Each row is followed by its group and then its class within the group.
[-4.7  6.7 17.1 21.1  1.1  8.8 23.1  1.8  5.1 -8.9 26.7  7.5  4.0  9.9
 -0.8 -0.1] -> nevav E
[  0.0 -37.9   3.0   5.9   2.5  -5.7   1.1   7.5  12.3  -1.5 -13.0  -8.2
   9.7  14.1   2.3  19.5] -> varig B
[ -3.6 -12.4  -5.7 -31.0  -2.9   0.5  -6.0  10.9   1.3  -4.4  -0.8   4.4
  12.2  11.3   4.8  -3.8] -> Golu W
[-18.0   5.3   8.8  14.5   4.8  15.9  31.1  -0.3  10.2 -11.1  24.6   2.9
  -0.3  -5.1 -17.9  -3.7] -> nevav E
[  2.5 -33.4 -45.1 -19.0 -49.3 -16.8  -2.3  28.4  20.9  11.4  20.5 -12.9
   0.2  26.9  -7.9 -22.1] -> varig B
[-10.5 -18.2  14.1   3.4  -2.5 -11.5  -3.1  -2.6  14.0   2.4 -26.0 -13.2
  24.8  11.6  -3.6   1.6] -> varig B
[ 12.3 -16.5  -7.6   7.5   9.8  -6.5   2.3   6.4   2.6  -1.8 -15.4  -6.7
  14.9  11.6  -2.7   9.5] -> varig B
[ -6.6  -6.6  20.3   2.9 -35.1   5.5   7.1  35.5  18.9  -0.6  54.5   6.8
 -24.1   9.8   0.2 -13.3] -> nevav G
[ 24.1  38.6 -44.6  23.1  73.7  26.6   9.0 -45.2 -36.2 -39.5 -33.6   8.9
  44.2  11.0  11.8  66.9] -> Golu M
[  4.9  -4.6  -6.4 -26.2  17.3  13.4  -1.4 -11.9 -16.1 -12.7 -27.5  -1.1
  28.9  17.6 -13.5   3.8] -> Golu M
[ -8.1 -13.9   8.7  26.3 -13.4  15.2  17.8  18.5  16.4  -6.3  36.5   0.2
 -11.6  13.5  -3.6  -2.3] -> nevav G
[ -5.3   1.3  -6.7 -17.7   8.6   6.4  11.0  -2.3   0.7 -12.0   5.6   2.9
   5.0  20.5   1.1   0.0] -> Golu W
[  6.4 -27.6   3.8 -13.3 -18.1 -11.7  -4.6  23.3  17.6   3.7   9.2 -17.0
   6.0  34.2   4.2  -1.9] -> varig R
[  4.5 -26.1   2.3   9.9  -6.1  -3.3  -6.6   0.7  13.1   1.4 -15.9  -0.4
  13.2  34.1  10.0  12.8] -> varig B
[ -4.3 -17.2   0.6 -21.8   4.0  13.8  -9.3   6.5   2.0  -8.4   9.6  -1.9
   0.6  14.3  -1.2 -14.0] -> Golu M
[ -9.9 -18.8  17.8 -21.0 -32.7 -15.2  -7.1  20.1  22.9  16.4  -9.3  -8.2
   2.1  37.0  -6.3 -10.9] -> varig B
[  8.2 -21.8 -11.2 -12.9   5.1   6.2   0.1   1.3  -6.3  -9.1 -10.2  -0.4
  16.2  29.2  -3.0   6.4] -> Golu M
[-11.1   5.7  14.9  11.4 -17.0   8.3  20.2   9.7  25.3 -12.6  46.0  -0.7
  23.5  -5.7  -1.7  -2.9] -> nevav G
[-11.6 -13.1  12.0   3.0 -23.2  -8.1  13.0  14.0  10.1  -9.8  32.6 -12.2
  -2.9 -16.5  -9.3 -11.2] -> nevav G
[ -9.7   9.5   1.0  20.7  -0.5   6.4   2.6   2.8   7.2 -14.2  37.0  -8.2
 -19.7  -1.9   0.4  -0.8] -> nevav G
[  7.9  -5.6 -13.2 -28.6  21.0   5.8 -11.7  -6.5  -1.3  -8.8   3.5  -0.1
  32.1  36.4   6.4  -3.4] -> Golu W
[ 18.1 -37.1 -10.5  -6.6  16.5  -8.2  -1.4   7.7  13.9  -2.6 -11.6  -3.8
  10.2   4.3  -3.8   5.4] -> varig R
[-15.7   1.1  14.2  12.2 -15.9  14.3  13.1   2.5  10.9 -17.5  37.1  11.2
  -5.5   4.7  -0.4   6.0] -> nevav E
[ 11.8  -6.1  -7.5 -17.9  16.3  16.6  -7.5   7.5  -0.6  -7.4   6.7  -4.6
   3.4  20.0  -8.8   7.9] -> Golu W
[ 10.4   5.9  -9.9 -39.0  22.6  11.0 -10.7   3.6   2.1  -9.0 -14.8   0.7
   8.4  13.8  -3.6   2.0] -> Golu W
[ -8.2  -7.7   7.0  12.2 -12.8  14.8  15.1  -3.6   8.1 -17.6  27.6   3.5
  -3.6   7.7  -5.1  -6.1] -> nevav E
[ -2.8   1.4  -2.5  -6.8  16.7  14.5   3.9   0.1   3.2 -19.6   5.1   5.1
  23.0  32.3  -1.5   9.8] -> Golu M
[  2.8  -6.7 -14.7 -22.3  18.5   8.7 -10.5   0.6 -10.3 -12.4  -0.9   1.5
  14.1  25.1  -7.1   7.5] -> Golu W
[ -3.4  -5.3  13.9  13.8 -11.4   6.1  16.3  14.9  19.1  -8.6  43.9  -1.3
  -9.2   0.1 -10.5  -5.3] -> nevav G

Each row is followed by its group and then its class within the group.
[ -7.4   0.9  -6.1   5.0   7.7   0.1  -2.9   3.9   6.0  -1.6  -1.5   0.9
  -9.7 -10.2   6.8  12.2] -> [79] miluf
[-13.2  -9.6  -9.3  -3.2  13.0  -0.2   6.2 -13.5   5.3   9.9   3.7  -6.8
  17.2   9.3  -7.1  15.9] -> [79] miluf
[ 3.9 -0.9 -4.3  2.4 11.2 -0.7  4.3 -6.0 13.5 25.6 -0.7  6.6  2.8 -1.9
  2.4  1.3] -> [79] miluf
[ -1.2  -3.8 -12.4  -1.7  10.2   6.9 -10.9  -0.9   4.0   1.3  -6.8   0.6
 -15.6 -11.1   5.7  11.2] -> [79] miluf
[-34.3  -1.9  -5.6 -10.3   6.5   1.0  14.6  -0.3   1.8  12.1  13.7   7.7
 -11.4  13.8  15.1  -4.1] -> [77] gemo
[  3.8  -5.3 -13.0   8.1   6.8  -0.9  -6.5  -3.0   5.4  10.2   6.1 -11.4
 -30.6  -7.4   2.8  11.7] -> [79] vif
[-21.6 -14.2  -6.8  -6.5  -0.2   8.3  14.8   0.7  14.8  10.7  26.2   6.6
  -9.2  15.4  26.6   3.2] -> [77] gemo
[-15.7  -3.1  27.4  11.0   7.2   0.3  -9.3   6.3   6.3  10.4  22.6   2.5
 -32.0 -16.0   2.0  17.6] -> [79] fek
[ -8.2  -9.2  -1.5 -15.0  11.6  -1.9   5.1 -12.3   7.9  15.5   5.8   3.8
  -1.3 -10.6 -24.6   1.2] -> [79] fek
[ -7.1 -10.8   1.0 -18.2   8.4   7.4  11.0 -10.5   5.1  12.3   6.9  11.9
  10.0   6.8  -8.7 -12.6] -> [77] suzup
[-19.3  -4.4  -6.0 -12.5   0.2   2.2  11.8  -0.1   7.4   7.0  14.6  13.1
   2.9   9.4  11.9 -16.1] -> [77] Sobu
[ -7.6 -14.4   4.5 -22.3   1.1   0.5  10.2 -11.0  -2.3  21.1  10.0   6.5
   0.4   0.7  -5.0  -0.8] -> [79] fek
[-11.5  -8.2 -17.5   9.3  10.2  -5.7  -1.6   2.8   9.4  13.4  -2.7   2.3
  -8.9 -27.7  -2.3  16.9] -> [79] vif
[  3.8  -6.8  -3.7 -11.2   4.6   1.7   4.9  -7.0 -18.8   2.9   7.3  10.4
  -2.4  11.5   9.2 -10.2] -> [77] suzup
[-24.5 -16.1  -2.2 -11.4   6.8   1.2  20.1 -12.0   8.2  16.1  13.1  16.7
   8.7  19.5   5.6   7.5] -> [77] suzup
[-11.7   3.1 -12.4   3.9  20.3  -0.4   0.8  -2.0   8.2  13.6   9.3  -0.2
 -24.1 -19.1   7.5   8.9] -> [79] fek
[ 22.2  17.2 -23.3  25.1  11.8  -7.0 -20.4  12.8   0.1  -6.4   0.6   1.3
 -22.5 -27.7  -0.3  20.2] -> [79] vif
[  3.3   9.4  -7.4  -0.7   0.3   2.7   1.2   4.2  -4.8  -3.8   7.3   9.2
 -28.9 -18.8   9.7  -1.8] -> [77] Sobu
[ -1.0  -8.5 -12.2  -2.7  -2.4  -8.2   4.6   2.5  -1.9   4.7  17.8   4.8
  -8.8  19.4  19.1   5.7] -> [77] gemo
[ -2.2 -10.9   5.6 -17.1  11.3   2.5  26.2 -15.6  14.2  26.2  -5.3  -6.8
  27.9  -1.6 -23.9   1.5] -> [79] fek
[-3.8 -2.1 20.4 -9.6  6.8  6.4  8.6 -1.7  6.4 -2.7  6.8  2.6  9.3 24.3
  3.6 -3.4] -> [77] suzup
[  3.0   0.5  -4.9   8.4   5.0  -0.9  -3.9  -7.5  -2.8  13.3  14.1   9.6
  -8.7 -10.9  -8.1  18.0] -> [79] fek
[ -4.9 -10.3   7.3 -15.3   6.2   6.8   4.8  -8.1  -2.6  14.1  20.8  13.9
  -9.6   8.4  12.8  -7.0] -> [77] gemo
[-27.6 -30.3  -0.1 -10.5   4.0  -3.7   9.8 -32.4   6.2  19.3  26.8   6.9
 -16.8   4.0   1.9   7.8] -> [77] gemo
[  5.1 -20.8   6.1  -8.0   7.8  -8.6   6.3  -5.8  18.9  25.9  -2.9  -5.2
  10.2 -10.4 -15.3   2.3] -> [79] vif
[-11.8 -20.1   5.8 -14.8   1.9   2.8  16.7 -13.3   7.0  10.6  19.8  12.8
   0.3  11.1  11.3 -13.2] -> [77] gemo
